Below is a small trained network, with its code and all its weights. Each question gives an input and a class and asks what happens when units are switched off, that is, made to give their printed mean instead of their output.

import numpy as np


def w(rows, s, z=0):
    codes = np.array(rows[::2]) - 128.0
    scale = np.full(codes.shape[1], s)
    scale[-1] = z or s
    return codes * scale


def f(y):
    return y / 2 * (1 + np.tanh(0.7978845608 * (y + 0.044715 * y**3)))


def log_softmax(a):
    a = a - a.max(-1, keepdims=True)
    return a - np.log(np.exp(a).sum(-1, keepdims=True))


def net(x, mask):
    res = np.array(x, float).reshape(1, 7) / 4 @ E
    y = f(res @ A[0][:, :-1].T + A[0][:, -1])
    res = res + np.where(mask, y, B[0][:, -1]) @ B[0][:, :-1]
    return log_softmax(res[-1] @ U[:, :-1].T + U[:, -1])


A, B = {}, {}
E = w([
[183,49,207,156,81,155,140],'x0',
[132,95,64,175,73,91,196],'x1',
[105,152,103,183,106,219,72],'x2',
[130,132,129,130,125,127,127],'x3',
[25,123,179,143,106,72,122],'x4',
[136,142,129,131,115,120,116],'x5',
[119,237,175,82,67,181,247],'x6',
],0.014)
A[0] = w([
[130,129,122,194,128,177,89,75],'n0',
[130,94,40,203,65,93,187,63],'n1',
[171,117,151,83,162,70,156,125],'n2',
[139,58,136,150,55,125,135,96],'n3',
[133,63,122,186,163,103,41,3],'n4',
[167,157,209,133,200,142,82,55],'n5',
[160,73,179,164,110,122,98,89],'n6',
[66,166,40,114,155,90,103,75],'n7',
[248,116,63,121,158,143,126,108],'n8',
[95,106,104,167,111,180,72,125],'n9',
[48,98,175,179,114,76,85,63],'n10',
[179,103,153,109,175,23,131,108],'n11',
[83,136,108,203,112,201,99,119],'n12',
[127,83,144,120,96,148,109,140],'n13',
[166,117,141,173,157,105,104,80],'n14',
[161,90,222,146,79,159,139,106],'n15',
[129,96,123,142,167,67,109,88],'n16',
[93,135,183,131,146,120,100,94],'n17',
[43,114,133,122,72,92,150,125],'n18',
],0.014,0.0054)
B[0] = w([
[18,85,115,185,110,111,192,184],'n0',
[121,99,212,11,142,83,66,235],'n1',
[84,95,102,191,72,113,182,202],'n2',
[113,124,107,117,171,107,106,199],'n3',
[191,220,198,134,129,161,115,252],'n4',
[103,43,177,40,131,71,55,193],'n5',
[152,143,59,137,228,105,152,200],'n6',
[177,169,59,139,234,87,124,214],'n7',
[139,94,68,133,66,220,87,236],'n8',
[98,118,146,158,88,98,174,201],'n9',
[97,98,56,139,78,223,85,217],'n10',
[34,120,125,206,46,65,175,221],'n11',
[64,113,155,180,68,56,173,213],'n12',
[117,123,108,143,171,119,140,168],'n13',
[195,179,188,167,140,150,106,172],'n14',
[163,172,80,122,219,135,170,230],'n15',
[158,170,203,125,138,157,142,199],'n16',
[136,91,118,79,108,135,113,167],'n17',
[93,128,95,113,92,219,103,200],'n18',
],0.012,0.017)
U = w([
[103,110,113,175,64,60,202,90],'0',
[138,79,36,117,84,244,79,86],'1',
[145,155,23,128,235,70,128,2],'2',
[119,48,173,38,142,59,53,129],'3',
[164,251,200,93,82,185,211,213],'4',
],0.015,0.0047)

Each question gives the input, the list of numbers given to net, and the class t.
The units are the neurons (one row each of A and B). Each row of codes is followed by its name. A weight is (code - 128) times the scale printed after its matrix; where a second scale follows, it is the last column's (A, B and U).
mask holds one flag per neuron, in row order. A switched-off neuron (its flag False) gives its mean, the last column of its row in B, instead of its output. The means were averaged over made-up inputs and are rounded, as every weight is.
A unit's drop is (log p(t) with every unit on - log p(t) with that unit switched off) / (log p(t) with every unit on - log p(t) with every unit switched off).
The circuit of an input: a set's keep is (log p(t) with only the set's units on - log p(t) with every unit switched off) / (log p(t) with every unit on - log p(t) with every unit switched off). Starting from the 12 units with the biggest drops (on a tie, the unit counted first), units are removed one at a time, each time the one whose removal leaves the highest keep (on an exact tie, the one counted first), for as long as the keep stays at least 0.8.
units of the circuit, in order: the units of the circuit, biggest drop first
most important unit: the unit with the biggest drop
top k neurons: the k neurons with the biggest drops, biggest first
drop when u is switched off: that unit's drop, to one decimal
input [1,7,-7,4,5,6,-8], class 4: most important unit	n4
input [7,5,1,3,5,-5,-5], class 2: top 2 neurons	(n6; n3)
input [-1,-5,2,6,-3,4,0], class 3: top 2 neurons	(n5; n10)
input [-3,-3,0,5,-1,-8,2], class 2: top 4 neurons	(n1; n4; n8; n16)
input [-3,3,-8,2,0,-7,-8], class 0: top 2 neurons	(n11; n2)
input [8,-4,7,-4,3,-1,1], class 2: top 4 neurons	(n15; n6; n11; n2)
input [1,-4,-2,-8,-6,7,2], class 1: top 2 neurons	(n8; n1)
input [8,-7,-7,-8,-1,-3,0], class 2: top 3 neurons	(n15; n6; n1)
input [-1,-5,5,1,-4,8,-5], class 0: top 2 neurons	(n0; n1)
input [-6,4,0,0,-5,3,-8], class 4: top 2 neurons	(n4; n16)
input [2,-5,-6,3,5,8,-8], class 4: top 3 neurons	(n4; n16; n14)
input [6,-6,3,2,-4,2,6], class 2: units of the circuit, in order	(n15; n4)
input [7,-7,-1,6,-2,-5,-8], class 4: drop when n9 is switched off	0.1
input [2,6,0,-1,2,6,-3], class 3: units of the circuit, in order	(n1)
input [-5,4,0,-3,-5,-1,-3], class 1: drop when n17 is switched off	0.0
input [-2,-7,3,1,-4,5,1], class 3: drop when n5 is switched off	0.6
